Here is a tiny trained network, its code and every weight. The questions are about switching its units off for an input and a class, where a switched-off unit gives its printed mean instead of its output.

import numpy as np


def w(rows, s, z=0):
    codes = np.array(rows[::2]) - 128.0
    scale = np.full(codes.shape[1], s)
    scale[-1] = z or s
    return codes * scale


def f(y):
    return y / 2 * (1 + np.tanh(0.7978845608 * (y + 0.044715 * y**3)))


def log_softmax(a):
    a = a - a.max(-1, keepdims=True)
    return a - np.log(np.exp(a).sum(-1, keepdims=True))


def net(x, mask):
    res = np.array(x, float).reshape(1, 3) / 4 @ E
    y = f(res @ A[0][:, :-1].T + A[0][:, -1])
    res = res + np.where(mask, y, B[0][:, -1]) @ B[0][:, :-1]
    return log_softmax(res[-1] @ U[:, :-1].T + U[:, -1])


A, B = {}, {}
E = w([
[144,97,79,80,81,114],'x0',
[126,247,156,75,55,80],'x1',
[125,122,130,117,4,89],'x2',
],0.012)
A[0] = w([
[105,165,44,88,62,128,158],'neuron 1',
[132,83,28,82,183,129,161],'neuron 2',
[118,85,192,147,33,130,233],'neuron 3',
[109,2,142,195,171,152,158],'neuron 4',
[113,223,211,146,238,143,253],'neuron 5',
[180,126,190,102,136,153,95],'neuron 6',
],0.015,0.0057)
B[0] = w([
[141,191,150,67,167,78,192],'neuron 1',
[138,100,78,198,155,172,185],'neuron 2',
[113,220,161,231,129,152,197],'neuron 3',
[253,99,132,59,133,122,234],'neuron 4',
[250,208,222,160,74,84,250],'neuron 5',
[82,117,220,115,119,186,131],'neuron 6',
],0.015,0.02)
U = w([
[45,116,35,100,193,119,3],'0',
[41,183,133,220,154,143,68],'1',
[159,12,52,80,204,202,187],'2',
[197,221,255,107,155,62,222],'3',
[5,30,203,123,116,203,15],'4',
],0.0082,0.0035)

Each question gives the input, the list of numbers given to net, and the class t.
The units are the neurons (one row each of A and B). Each row of codes is followed by its name. A weight is (code - 128) times the scale printed after its matrix; where a second scale follows, it is the last column's (A, B and U).
mask holds one flag per neuron, in row order. A switched-off neuron (its flag False) gives its mean, the last column of its row in B, instead of its output. The means were averaged over made-up inputs and are rounded, as every weight is.
A unit's drop is (log p(t) with every unit on - log p(t) with that unit switched off) / (log p(t) with every unit on - log p(t) with every unit switched off).
The circuit of an input: a set's keep is (log p(t) with only the set's units on - log p(t) with every unit switched off) / (log p(t) with every unit on - log p(t) with every unit switched off). Starting from all 6 units, units are removed one at a time, each time the one whose removal leaves the highest keep (on an exact tie, the one counted first), for as long as the keep stays at least 0.8.
units of the circuit, in order: the units of the circuit, biggest drop first
top k neurons: the k neurons with the biggest drops, biggest first
drop when u is switched off: that unit's drop, to one decimal
input [8,-8,7], class 2: top 3 neurons	(neuron 5; neuron 2; neuron 4)
input [-5,-2,8], class 1: top neuron	(neuron 5)
input [3,0,-3], class 2: units of the circuit, in order	(neuron 5; neuron 3)
input [7,-4,3], class 2: top 2 neurons	(neuron 5; neuron 2)
input [7,-7,6], class 2: top 3 neurons	(neuron 5; neuron 2; neuron 4)
input [-2,-8,5], class 2: drop when neuron 5 is switched off	0.7
input [3,-2,-3], class 2: drop when neuron 5 is switched off	0.2
input [7,-8,1], class 2: drop when neuron 2 is switched off	0.0
input [6,-5,4], class 2: top 2 neurons	(neuron 5; neuron 2)
input [-1,-1,3], class 1: top 3 neurons	(neuron 5; neuron 4; neuron 1)
